[[ 11  -3  -9   3]
 [ -6  38  30   5]
 [-19  19   2  27]]: 27

[[ 20  10 -18  24  21  35]
 [  0 -21  -3  -5 -30 -14]
 [  3  11  -6   0 -12   4]]: 4

[[-35  -2   5 -19  16]
 [-17  -2  11 -19   2]
 [-17 -17  35  -7  -4]]: -4

[[-17  12   4 -20  15  -8   8]
 [ 10  -5   1  12  -4  10   6]
 [ 34   7  11  28   4 -13 -12]]: -12

[[-19  -9   0   9   9]
 [  6  28  10 -38   7]
 [ -4   2   0 -26 -12]]: -12

[[-21   6  23  25 -43  41 -34]
 [ 14  22 -38 -36   2 -22  30]
 [ 30 -20   2 -14 -17 -39  -1]]: -1

[[-18  -4 -17  -3 -18  -5   0]
 [ 37 -11  21   4  37  16 -16]
 [ 20  12  16  13  24  11  -6]]: -6
---
[ 0.099 -0.151 -0.033 -0.086 -0.028 -0.022] | -0.028

[[  1.586   6.712 -12.271   3.840]
 [ -4.009  -1.647 -12.781   2.952]
 [  0.822   6.287  12.471   4.532]] | -12.271

[[-22.9  18.0  19.0   1.0 -21.2  10.0  -0.8]
 [ 10.8  -3.4   9.3 -16.7 -22.5  18.8 -13.9]
 [ -3.6  -6.2  15.7 -16.2 -19.4  15.9 -18.4]] | 10.0

[ 172.19  118.35 -108.45   94.93] | -108.45

[[-12.93 -12.14  -4.12   4.56  -9.28 -12.13]
 [-15.12 -14.44  13.80  -0.08 -12.32 -13.90]] | -9.28

[[ 21.2  -9.0  22.0 -22.5]
 [ -8.0  -6.4   2.3  20.2]
 [ -8.5 -14.9  -5.8   9.3]] | 22.0
---
[ 35 -18 -39  10  29 -10  11] ⇒ -10
[ 38 -13 -18  -4] ⇒ -18
[-27 -20 -19 -15 -35 -24] ⇒ -35
[-18  38 -10  32  41   6] ⇒ 41
[-18  35   2  -4] ⇒ 2
[ -8   6  14 -30] ⇒ 14
[ 24 -21   4   8 -20  32] ⇒ -20
[-12  39  16  -5  31   1   5] ⇒ 1
[13 26 39 20] ⇒ 39
---
(407, -860, -658, 353, 620, 23, -353) --> 23
(796, -697, -910, -463) --> -910
(27, 53, 85, 52, 23) --> 52
(228, 625, 333, 773, 116, 938, 345) --> 938
(453, -859, 322, 742, 977) --> 742
(3, 8, 8, 7, 3, 1) --> 3
---
[[-10  -5  -4  -7 -14  -2  -3]
 [ -6  15 -16 -15   6 -13  -6]
 [ 10   2 -18 -25   4 -35   2]] => -18

[[-19 -31  31 -33]
 [-21 -33  34 -34]
 [-28  -3  -2  -7]] => -2

[[ -9 -14 -21  -9 -23  -6]
 [  1   5 -29   1 -34  -9]
 [ -3  -4  29  -3  36   7]] => 29

[[-13  32  10  -1]
 [ 10 -35 -10   7]
 [-26 -17  10  18]] => 10

[[ 41  23   1 -29   1 -13]
 [ 20   7  10   1   3  -3]
 [-22 -14 -19  29 -33  31]] => -19

[[ -5  15  -2  -1 -14 -18]
 [  4   9 -19 -16  -6 -28]
 [ 35 -33  -2 -14   9  29]] => -2
---
598  314  251  614  932  148
372  316  252  586  782  322
ans = 614

-937   962   158  -527   495   143 ans = -527

58  60  75  52  26  38
56  38  47  40  57  31
26  44  73  51  61   2
ans = 52

2869  6432  7622  5533  6857  9654 ans = 5533

1  1  7  6  6  6
5  1  2  3  4  3
ans = 6

 697   624   503   508   736   578
 656   732  -639   553   486   518
 522   483   376   442   514   463
ans = 508
---
[522, 908, 832, 103] result: 522
[[621, 428, 462, -102, -434], [-440, -586, -788, -461, 521]] result: -440
[88, 9, 5, 15, 53, 59, 50] result: 88
[1764, 5947, 5871, 7997, 9226] result: 1764
[306, -659, -30, 865, -253, -179, -697] result: 306
[2319, 2760, 8465, 4303, 3171] result: 2319
[-575, -44, 30, 502] result: -575
[648, -237, -647, 40, 764, -157] result: 648
---
[33 30 35 32 35 30 32] value 33
[-11 -36   5 -41] value -11
[-36  27 -35  32 -30  18] value -36
[ 26  11 -39   5  -4   3] value 26
[ 17 -36  -8 -14 -17  14] value 17
[ 12 -15  -5  38] value 12
---
array([[514, 505, 527, 399],
       [702, 184, 277, 315],
       [591, 778, 748, 826]])	591

array([[  0,   9,  50, -26],
       [ 16,  -2,   6, -47],
       [ -1, -20,  35,  39]])	-1

array([[-34,  12,  21,  29],
       [ 36,  19,   2,  -5],
       [ 30,  13,  19,  17]])	30

array([[1090, 7749, 7412, 6691],
       [1605, 7759, 5591, 5762],
       [1110, 7713, 7384, 6689]])	1110

array([[75, 53, 32, 25],
       [63, 57, 74, 14],
       [74, 54, 33, 24]])	74

array([[ -3, -30, -39,  27],
       [ -2, -46, -31,  36],
       [ -2, -48, -34,  38]])	-2
---
Input: [[92, 110, 43, 188, 151], [69, 61, 74, 195, 119], [144, 108, 25, 7, 72]]
Output: 74
Input: [[183, 10, 69, 393, 204, 665, 462], [-445, -79, -330, -724, -591, -386, -550]]
Output: -591
Input: [[-893, -166, -583, -61, -128, 723, 609], [-833, -698, 348, 480, 67, 383, -131]]
Output: 67
Input: [[3, 4, 7, 2, 8], [5, 8, 5, 2, 2], [5, 8, 7, 2, 3]]
Output: 5
Input: [[-496, 953, 46, -300, 326], [555, -303, -966, -72, -938]]
Output: -966
Input: [[773, 207, 240, 556], [646, 191, 234, 476], [569, 585, 423, 406]]
Output: 191
Input: [[24, 49, 36, 36], [82, 61, 92, 89], [78, 57, 90, 85]]
Output: 61
Input: [[2, 8, 4, 4, 2, 7], [6, 5, 7, 3, 1, 6]]
Output: 3
Input: [[249, 767, 555, 613, 834, 707], [495, 768, 643, 697, 742, 800], [741, 711, 733, 815, 765, 696]]
Output: 697
Input: [[84, 74, 75, 21, 53, 53, 69], [71, 64, 66, 40, 51, 56, 60], [22, 30, 29, 82, 54, 50, 37]]
Output: 51
